((125, 131, 133, 130, 126, 124, 127, 132, 134, 133, 135, 138), (129, 130, 130, 129, 128, 128, 126, 122, 118, 118, 122, 130), (120, 122, 127, 131, 130, 127, 127, 130, 135, 136, 135, 132), (124, 124, 124, 124, 125, 129, 131, 131, 130, 130, 131, 129), (128, 133, 132, 126, 121, 122, 125, 127, 130, 136, 139, 136), (133, 134, 132, 129, 129, 131, 130, 127, 123, 122, 124, 128), (126, 126, 125, 122, 115, 107, 106, 111, 120, 128, 137, 145), (124, 128, 132, 134, 134, 130, 125, 122, 122, 123, 125, 126), (135, 136, 133, 128, 123, 120, 120, 120, 119, 119, 125, 134), (131, 139, 138, 133, 130, 130, 128, 122, 119, 125, 135, 138), (124, 125, 124, 122, 121, 123, 124, 125, 125, 125, 128, 132))
The second entry in reading order is 131
The third smallest entry -> 111
The first entry in reading order -> 125
Which number is the entry just left of 107? 115
The entry just left of the largest entry is 137

x =
[[102 131 122 109 143 122 109 143 140 132 120 128 137 129]
 [141 126 126 118 130 110 131 137 156 134 109 120 119 113]
 [138 132 134 112 133 121 139 125 135 137 149 113 113 129]
 [150 106 128 112 135 137 135 141 105 140 128 122 145 113]
 [141 130 138 113 116 136 117 137 124 119 144 147 117 125]]
Rows and columns are numbered from 1.
The entry in row 1 and column 3: 122
The bottom entry of the column that holds the smallest entry -> 141
Report the entry directly above 144.
A: 128
The entry in row 3 and column 1 is 138
Report the entry in row 2 and column 1.
A: 141
The entry directly above 118: 109
The entry in the bottom-right corner -> 125
The entry in row 1 and column 1 is 102
Report the largest entry.
A: 156
Report the entry at row 1, column 2.
A: 131
The entry in the top-right corner -> 129
The top entry of the column that holds the largest entry -> 140

M =
[[153 106 152 101 110 113 106 118 134 125 149]
 [133 140 139 119 123 119 124 111 125 136 118]]
Indices start at 1.
The entry in row 1 and column 2 -> 106
Give the top-right entry.
Answer: 149
Give the entry at row 1, column 1.
Answer: 153
The entry in the bottom-left corner -> 133
The bottom-right entry: 118
The entry just right of 110: 113
The entry at row 2, column 2 is 140
Give the entry in row 2 and column 3.
Answer: 139

Read these off the table that follows.
1) What is the second entry on the main diagonal?
2) What is the 1st entry, reading row by row?
3) What is the entry just right of the smallest entry?
4) What is the entry just left of the smallest entry?
5) What is the largest entry in the first row?
6) What is the top-right entry?
7) What is the bottom-left entry?
8) What is the third entry on the main diagonal?
[[104 135 133 153 123  99 104 104]
 [142 149 119 114 137 131 131 123]
 [129 116 116 126 131 116 111 119]
 [141 123 111 117 129 113 123 124]
 [126 141 131 123 118 148 123 139]
 [139 135 126 135 131 142 132 139]
 [136 134 136 145 141 152 142 155]
 [142 111 124 126 123 140 147 149]
 [128 123 155 127 148 116 137 144]
 [119 115 130 124 125 148 143 133]]
1) 149
2) 104
3) 104
4) 123
5) 153
6) 104
7) 119
8) 116

Questions about the row below.
1) What is the median of all entries?
2) What is the 2nd entry from the left?
3) What is the last entry?
[145 119 141 120 149 146 150]
1) 145
2) 119
3) 150

array([117, 115, 136, 150, 142, 135, 122, 155, 107, 112])
The entry just left of 135 is 142
Which number is the entry just right of the largest entry?
A: 107
Which number is the entry just left of 107?
A: 155
